Here is a tiny trained network, its code and every weight. The questions are about switching its units off for an input and a class, where a switched-off unit gives its printed mean instead of its output.

import numpy as np


def w(rows, s, z=0):
    codes = np.array(rows[::2]) - 128.0
    scale = np.full(codes.shape[1], s)
    scale[-1] = z or s
    return codes * scale


def f(y):
    return np.maximum(y, 0)


def log_softmax(a):
    a = a - a.max(-1, keepdims=True)
    return a - np.log(np.exp(a).sum(-1, keepdims=True))


def net(x, mask):
    res = np.array(x, float).reshape(1, 3) / 4 @ E
    y = f(res @ A[0][:, :-1].T + A[0][:, -1])
    res = res + np.where(mask, y, B[0][:, -1]) @ B[0][:, :-1]
    return log_softmax(res[-1] @ U[:, :-1].T + U[:, -1])


A, B = {}, {}
E = w([
[168,172,157,117,255,72,197],'x0',
[73,27,147,161,170,66,93],'x1',
[93,154,31,37,139,93,112],'x2',
],0.013)
A[0] = w([
[81,76,133,177,168,70,62,1],'N1',
[149,107,204,198,97,179,133,73],'N2',
[136,147,195,156,141,142,157,70],'N3',
[102,97,88,63,146,107,95,48],'N4',
[176,131,154,87,210,116,192,86],'N5',
[181,213,77,131,94,181,160,38],'N6',
[156,133,201,151,110,176,136,58],'N7',
[166,106,106,196,90,123,160,49],'N8',
[82,96,93,130,164,201,155,88],'N9',
[152,203,144,101,118,233,195,126],'N10',
[175,152,138,102,112,173,100,23],'N11',
[137,145,46,9,124,123,114,64],'N12',
[135,72,115,106,59,218,67,78],'N13',
[87,128,153,108,88,172,66,83],'N14',
],0.013,0.0064)
B[0] = w([
[60,55,125,169,92,139,173,206],'N1',
[161,139,158,112,178,251,120,231],'N2',
[133,191,105,112,179,156,102,189],'N3',
[144,86,115,110,188,255,111,187],'N4',
[126,183,34,93,79,107,212,247],'N5',
[52,63,109,197,104,115,129,218],'N6',
[127,177,138,106,213,175,91,195],'N7',
[136,116,56,78,150,186,142,158],'N8',
[176,107,150,184,183,157,213,136],'N9',
[99,37,167,213,115,93,158,246],'N10',
[78,59,138,134,114,116,100,158],'N11',
[220,125,153,127,238,228,95,235],'N12',
[129,181,63,37,52,90,212,237],'N13',
[143,179,59,71,101,55,203,192],'N14',
],0.0081,0.014)
U = w([
[158,212,118,92,115,83,226,93],'0',
[178,153,153,134,155,230,90,82],'1',
[102,20,148,207,103,113,139,101],'2',
[176,151,154,135,115,114,125,254],'3',
[118,153,162,132,105,49,6,94],'4',
],0.012,0.016)

Each question gives the input, the list of numbers given to net, and the class t.
The units are the neurons (one row each of A and B). Each row of codes is followed by its name. A weight is (code - 128) times the scale printed after its matrix; where a second scale follows, it is the last column's (A, B and U).
mask holds one flag per neuron, in row order. A switched-off neuron (its flag False) gives its mean, the last column of its row in B, instead of its output. The means were averaged over made-up inputs and are rounded, as every weight is.
A unit's drop is (log p(t) with every unit on - log p(t) with that unit switched off) / (log p(t) with every unit on - log p(t) with every unit switched off).
The circuit of an input: a set's keep is (log p(t) with only the set's units on - log p(t) with every unit switched off) / (log p(t) with every unit on - log p(t) with every unit switched off). Starting from the 12 units with the biggest drops (on a tie, the unit counted first), units are removed one at a time, each time the one whose removal leaves the highest keep (on an exact tie, the one counted first), for as long as the keep stays at least 0.8.
circuit, biggest first: the units of the circuit, biggest drop first
unit that matters most: the unit with the biggest drop
k most important neurons: the k neurons with the biggest drops, biggest first
drop when u is switched off: that unit's drop, to one decimal
input [-4,6,-7], class 1: 2 most important neurons -> N2; N10
input [-4,-5,1], class 2: 3 most important neurons -> N6; N10; N5
input [5,-1,6], class 1: 2 most important neurons -> N12; N13
input [-5,6,-8], class 1: circuit, biggest first -> N2
input [-5,-3,-5], class 0: 3 most important neurons -> N13; N14; N12
input [-2,-6,5], class 2: circuit, biggest first -> N6; N10
input [-5,-7,-6], class 2: 2 most important neurons -> N10; N6
input [-3,-5,2], class 2: 2 most important neurons -> N6; N10
input [5,-3,-7], class 1: 4 most important neurons -> N2; N13; N7; N14
input [-6,-3,7], class 1: 2 most important neurons -> N12; N4
input [-8,0,-8], class 0: 3 most important neurons -> N13; N14; N12
input [-6,-8,-4], class 2: 2 most important neurons -> N10; N6
input [1,-2,1], class 3: 2 most important neurons -> N1; N13
input [-1,-1,0], class 3: unit that matters most -> N5
input [7,8,6], class 2: 2 most important neurons -> N1; N13
input [-4,-2,0], class 0: drop when N13 is switched off -> 0.3
input [3,-5,-2], class 2: drop when N10 is switched off -> 0.3
input [-8,-8,-6], class 0: drop when N13 is switched off -> 2.7
